Below is a small trained network, with its code and all its weights. Each question gives an input and a class and asks what happens when units are switched off, that is, made to give their printed mean instead of their output.

import numpy as np


def w(rows, s, z=0):
    codes = np.array(rows[::2]) - 128.0
    scale = np.full(codes.shape[1], s)
    scale[-1] = z or s
    return codes * scale


def f(y):
    return y / 2 * (1 + np.tanh(0.7978845608 * (y + 0.044715 * y**3)))


def log_softmax(a):
    a = a - a.max(-1, keepdims=True)
    return a - np.log(np.exp(a).sum(-1, keepdims=True))


def net(x, mask):
    res = np.array(x, float).reshape(1, 5) / 4 @ E
    y = f(res @ A[0][:, :-1].T + A[0][:, -1])
    res = res + np.where(mask, y, B[0][:, -1]) @ B[0][:, :-1]
    return log_softmax(res[-1] @ U[:, :-1].T + U[:, -1])


A, B = {}, {}
E = w([
[132,151,232,163],'x0',
[254,153,134,118],'x1',
[188,186,106,210],'x2',
[190,164,158,15],'x3',
[87,232,122,72],'x4',
],0.0091)
A[0] = w([
[37,113,173,228,231],'neuron 0',
[115,141,182,123,237],'neuron 1',
[110,43,182,121,169],'neuron 2',
[137,196,6,41,253],'neuron 3',
[42,232,254,103,227],'neuron 4',
[40,127,152,119,189],'neuron 5',
],0.0097,0.0044)
B[0] = w([
[209,96,6,106,238],'neuron 0',
[248,175,227,82,174],'neuron 1',
[200,22,200,1,175],'neuron 2',
[120,26,15,64,254],'neuron 3',
[238,139,129,127,243],'neuron 4',
[146,152,151,32,188],'neuron 5',
],0.0076,0.0092)
U = w([
[88,142,53,99,152],'0',
[208,229,160,128,234],'1',
[59,185,153,135,3],'2',
[203,99,125,10,154],'3',
[132,128,62,156,167],'4',
[36,127,183,123,13],'5',
],0.012,0.0036)

Each question gives the input, the list of numbers given to net, and the class t.
The units are the neurons (one row each of A and B). Each row of codes is followed by its name. A weight is (code - 128) times the scale printed after its matrix; where a second scale follows, it is the last column's (A, B and U).
mask holds one flag per neuron, in row order. A switched-off neuron (its flag False) gives its mean, the last column of its row in B, instead of its output. The means were averaged over made-up inputs and are rounded, as every weight is.
A unit's drop is (log p(t) with every unit on - log p(t) with that unit switched off) / (log p(t) with every unit on - log p(t) with every unit switched off).
The circuit of an input: a set's keep is (log p(t) with only the set's units on - log p(t) with every unit switched off) / (log p(t) with every unit on - log p(t) with every unit switched off). Starting from all 6 units, units are removed one at a time, each time the one whose removal leaves the highest keep (on an exact tie, the one counted first), for as long as the keep stays at least 0.8.
circuit, biggest first: the units of the circuit, biggest drop first
k most important neurons: the k neurons with the biggest drops, biggest first
drop when u is switched off: that unit's drop, to one decimal
input [3,-7,3,-4,6], class 1: circuit, biggest first -> [neuron 4]
input [5,8,-7,1,7], class 1: circuit, biggest first -> [neuron 2; neuron 0]
input [-8,-2,8,5,1], class 4: 4 most important neurons -> [neuron 2; neuron 5; neuron 1; neuron 4]
input [6,6,-5,5,-1], class 1: circuit, biggest first -> [neuron 3; neuron 0]
input [-3,6,-4,-8,1], class 0: circuit, biggest first -> [neuron 4; neuron 1]
input [0,-1,4,1,-7], class 4: 3 most important neurons -> [neuron 5; neuron 4; neuron 1]
input [7,-5,-2,-8,6], class 3: 2 most important neurons -> [neuron 0; neuron 5]
input [2,-4,-1,-7,3], class 3: 3 most important neurons -> [neuron 5; neuron 0; neuron 4]
input [-7,5,8,2,1], class 4: 3 most important neurons -> [neuron 2; neuron 1; neuron 5]
input [5,-4,8,3,-4], class 1: drop when neuron 2 is switched off -> 0.1
input [4,2,3,-3,2], class 1: drop when neuron 3 is switched off -> 0.5
input [-1,-1,1,-1,-2], class 4: drop when neuron 4 is switched off -> 0.2
input [4,0,5,6,0], class 1: drop when neuron 3 is switched off -> 0.1
input [7,-5,3,2,2], class 1: circuit, biggest first -> [neuron 3]
input [7,4,-5,0,4], class 1: circuit, biggest first -> [neuron 3; neuron 0]
